Below is a small trained network, with its code and all its weights. Each question gives an input and a class and asks what happens when units are switched off, that is, made to give their printed mean instead of their output.

import numpy as np


def w(rows, s, z=0):
    codes = np.array(rows[::2]) - 128.0
    scale = np.full(codes.shape[1], s)
    scale[-1] = z or s
    return codes * scale


def norm(h):
    return h / np.sqrt((h * h).mean(-1, keepdims=True) + 1e-5)


def f(y):
    return y / 2 * (1 + np.tanh(0.7978845608 * (y + 0.044715 * y**3)))


def log_softmax(a):
    a = a - a.max(-1, keepdims=True)
    return a - np.log(np.exp(a).sum(-1, keepdims=True))


def net(x, mask):
    res = np.array(x, float).reshape(1, 3) / 4 @ E
    u = 0
    for l in range(4):
        y = f(norm(res) @ A[l][:, :-1].T + A[l][:, -1])
        res = res + np.where(mask[u : u + 14], y, B[l][:, -1]) @ B[l][:, :-1]
        u += 14
    return log_softmax(norm(res)[-1] @ U[:, :-1].T + U[:, -1])


A, B = {}, {}
E = w([
[211,177,93,67,222,45],'x0',
[78,72,91,3,71,71],'x1',
[84,150,154,167,90,46],'x2',
],0.0038)
A[0] = w([
[137,200,159,201,231,168,140],'L0N1',
[149,152,85,153,82,75,83],'L0N2',
[147,73,64,116,187,201,6],'L0N3',
[90,129,194,156,118,167,14],'L0N4',
[151,44,241,67,216,98,247],'L0N5',
[124,253,105,64,153,135,107],'L0N6',
[159,90,79,79,195,235,76],'L0N7',
[80,126,147,153,108,166,216],'L0N8',
[142,180,166,143,81,16,136],'L0N9',
[89,86,108,125,106,64,104],'L0N10',
[118,10,149,151,137,188,191],'L0N11',
[62,105,188,192,25,89,194],'L0N12',
[85,149,127,175,125,83,48],'L0N13',
[57,198,185,137,150,108,106],'L0N14',
],0.0051,0.002)
B[0] = w([
[71,155,51,70,149,37,217],'L0N1',
[166,89,116,120,134,107,126],'L0N2',
[186,108,175,207,72,62,150],'L0N3',
[97,92,173,79,147,144,129],'L0N4',
[137,67,69,28,187,54,200],'L0N5',
[5,139,234,127,213,129,160],'L0N6',
[161,68,103,219,10,13,204],'L0N7',
[180,152,118,10,133,116,184],'L0N8',
[200,33,67,100,149,151,183],'L0N9',
[151,157,64,141,160,102,156],'L0N10',
[154,104,96,78,218,128,200],'L0N11',
[190,131,174,74,146,172,255],'L0N12',
[182,83,137,216,43,115,125],'L0N13',
[182,79,81,138,79,150,138],'L0N14',
],0.0035,0.0033)
A[1] = w([
[97,230,146,182,137,172,115],'L1N1',
[90,126,136,173,129,51,111],'L1N2',
[184,109,75,97,162,165,118],'L1N3',
[189,126,142,216,149,130,148],'L1N4',
[66,140,123,130,93,72,156],'L1N5',
[122,67,163,211,96,95,104],'L1N6',
[115,134,162,149,133,161,82],'L1N7',
[143,113,164,161,154,130,102],'L1N8',
[111,148,149,212,191,119,62],'L1N9',
[50,50,163,151,109,219,128],'L1N10',
[73,159,118,131,141,139,4],'L1N11',
[135,173,110,199,161,140,113],'L1N12',
[3,177,115,141,161,87,66],'L1N13',
[131,136,108,161,80,169,113],'L1N14',
],0.0067,0.0031)
B[1] = w([
[62,206,94,59,71,149,143],'L1N1',
[82,77,162,94,165,237,156],'L1N2',
[98,171,132,156,118,191,235],'L1N3',
[102,113,74,81,36,136,190],'L1N4',
[144,140,143,104,140,226,164],'L1N5',
[203,32,54,127,137,191,123],'L1N6',
[97,133,134,111,127,120,97],'L1N7',
[157,75,129,102,51,101,109],'L1N8',
[136,130,124,46,106,85,140],'L1N9',
[182,161,213,90,200,30,253],'L1N10',
[135,103,183,112,70,110,66],'L1N11',
[105,70,140,3,93,43,149],'L1N12',
[165,84,88,113,131,188,119],'L1N13',
[144,79,175,119,126,16,122],'L1N14',
],0.0048,0.0023)
A[2] = w([
[136,165,91,95,122,209,141],'L2N1',
[55,150,135,148,162,171,79],'L2N2',
[90,129,180,137,93,128,177],'L2N3',
[122,105,114,184,166,254,158],'L2N4',
[101,105,74,125,132,169,82],'L2N5',
[73,113,93,57,102,121,68],'L2N6',
[154,103,89,117,91,70,155],'L2N7',
[119,136,155,82,111,131,163],'L2N8',
[63,116,112,131,131,117,7],'L2N9',
[169,95,104,134,127,92,167],'L2N10',
[140,218,115,132,118,160,93],'L2N11',
[126,135,88,101,135,103,24],'L2N12',
[191,102,106,114,106,133,212],'L2N13',
[142,187,99,108,120,144,168],'L2N14',
],0.0095,0.002)
B[2] = w([
[65,124,98,70,135,95,157],'L2N1',
[216,90,141,109,73,94,107],'L2N2',
[168,128,76,48,187,144,136],'L2N3',
[61,40,15,6,104,98,137],'L2N4',
[55,156,151,34,107,103,160],'L2N5',
[134,214,138,232,109,97,254],'L2N6',
[231,81,222,253,80,222,236],'L2N7',
[108,188,41,177,173,110,202],'L2N8',
[153,213,186,91,126,75,112],'L2N9',
[148,109,94,129,83,180,213],'L2N10',
[92,34,115,138,68,136,117],'L2N11',
[116,169,179,132,96,179,192],'L2N12',
[107,38,35,188,73,153,230],'L2N13',
[29,96,165,113,84,130,169],'L2N14',
],0.0047,0.0041)
A[3] = w([
[167,103,210,86,248,162,83],'L3N1',
[115,143,244,90,58,141,205],'L3N2',
[66,232,137,185,101,109,3],'L3N3',
[138,189,52,96,98,105,129],'L3N4',
[95,119,40,226,140,153,160],'L3N5',
[196,1,141,227,93,181,4],'L3N6',
[79,105,186,162,80,148,88],'L3N7',
[121,77,149,200,81,156,79],'L3N8',
[146,177,213,175,215,96,85],'L3N9',
[49,199,135,162,110,95,52],'L3N10',
[185,100,160,153,68,155,96],'L3N11',
[52,192,139,185,62,90,7],'L3N12',
[55,156,227,116,187,64,170],'L3N13',
[76,57,109,79,121,38,185],'L3N14',
],0.0068,0.0026)
B[3] = w([
[199,229,83,40,171,100,219],'L3N1',
[129,148,33,67,241,136,147],'L3N2',
[51,164,174,100,32,58,209],'L3N3',
[88,101,208,156,62,105,183],'L3N4',
[177,128,124,69,159,107,221],'L3N5',
[158,65,152,218,33,122,255],'L3N6',
[150,162,125,54,211,136,131],'L3N7',
[224,107,55,156,106,172,177],'L3N8',
[109,90,81,72,159,183,220],'L3N9',
[125,115,202,98,42,86,187],'L3N10',
[129,82,121,189,125,139,172],'L3N11',
[127,165,196,45,193,3,193],'L3N12',
[233,103,75,184,158,143,213],'L3N13',
[89,41,83,116,93,214,144],'L3N14',
],0.0058,0.0044)
U = w([
[75,232,184,43,50,2,253],'0',
[226,206,35,18,219,138,254],'1',
[253,61,88,223,39,170,200],'2',
[25,40,33,40,81,189,166],'3',
[38,151,204,185,226,215,2],'4',
[42,134,215,192,226,199,2],'5',
[21,171,183,188,211,217,2],'6',
[46,168,185,214,199,196,2],'7',
],0.0093,0.0058)

Each question gives the input, the list of numbers given to net, and the class t.
The units are the neurons (one row each of A and B). Each row of codes is followed by its name. A weight is (code - 128) times the scale printed after its matrix; where a second scale follows, it is the last column's (A, B and U).
mask holds one flag per neuron, layer by layer. A switched-off neuron (its flag False) gives its mean, the last column of its row in B, instead of its output. The means were averaged over made-up inputs and are rounded, as every weight is.
A unit's drop is (log p(t) with every unit on - log p(t) with that unit switched off) / (log p(t) with every unit on - log p(t) with every unit switched off).
The circuit of an input: a set's keep is (log p(t) with only the set's units on - log p(t) with every unit switched off) / (log p(t) with every unit on - log p(t) with every unit switched off). Starting from the 12 units with the biggest drops (on a tie, the unit counted first), units are removed one at a time, each time the one whose removal leaves the highest keep (on an exact tie, the one counted first), for as long as the keep stays at least 0.8.
units of the circuit, in order: the units of the circuit, biggest drop first
most important unit: the unit with the biggest drop
k most important neurons: the k neurons with the biggest drops, biggest first
k most important neurons of layer l: the k neurons of layer l with the biggest drops, biggest first
drop when u is switched off: that unit's drop, to one decimal
input [3,3,2], class 3: units of the circuit, in order : (L3N14)
input [1,5,6], class 2: 4 most important neurons : (L0N9, L2N7, L0N1, L0N13)
input [4,-7,-8], class 2: 4 most important neurons : (L0N3, L0N7, L2N7, L1N12)
input [6,5,7], class 2: units of the circuit, in order : (L2N7, L0N9)
input [-6,5,-4], class 1: 2 most important neurons of layer 1 : (L1N10, L1N4)
input [0,6,7], class 2: 2 most important neurons : (L0N9, L2N7)
input [-6,-8,7], class 0: 2 most important neurons : (L1N1, L0N7)
input [0,-3,-2], class 3: 3 most important neurons : (L0N1, L1N2, L1N13)
input [-2,5,7], class 2: 2 most important neurons : (L0N9, L0N1)
input [-4,1,1], class 1: 2 most important neurons : (L1N10, L0N1)
input [-2,3,1], class 3: 2 most important neurons : (L0N7, L1N12)
input [6,-6,3], class 0: 2 most important neurons : (L1N10, L0N11)
input [3,1,-8], class 2: 2 most important neurons of layer 0 : (L0N7, L0N3)
input [6,2,-7], class 2: most important neuron : (L0N3)
input [7,-7,-6], class 0: 4 most important neurons : (L0N1, L1N4, L1N10, L0N11)
input [-8,-8,-7], class 0: 2 most important neurons of layer 1 : (L1N12, L1N4)
input [4,-3,-5], class 2: 3 most important neurons : (L0N3, L0N7, L1N10)
input [-1,-1,-2], class 3: 2 most important neurons : (L1N2, L0N1)
input [-7,6,-7], class 1: 2 most important neurons of layer 0 : (L0N1, L0N9)
input [-6,-7,6], class 0: 2 most important neurons of layer 0 : (L0N7, L0N3)
input [-7,7,-8], class 2: 3 most important neurons : (L0N1, L1N1, L0N3)
input [-4,-5,1], class 0: most important unit : L1N1
input [-7,6,6], class 1: 2 most important neurons of layer 1 : (L1N4, L1N10)
input [-5,-6,3], class 0: 2 most important neurons : (L1N1, L0N7)
input [-4,-7,-7], class 0: 3 most important neurons of layer 0 : (L0N1, L0N9, L0N13)
input [-7,6,7], class 1: 2 most important neurons of layer 3 : (L3N6, L3N3)
input [-6,8,-2], class 0: most important unit : L2N6
input [-5,0,0], class 1: drop when L1N10 is switched off : 0.6
input [-7,2,-6], class 1: drop when L1N10 is switched off : 0.9
input [-6,-7,0], class 0: drop when L1N1 is switched off : 1.1
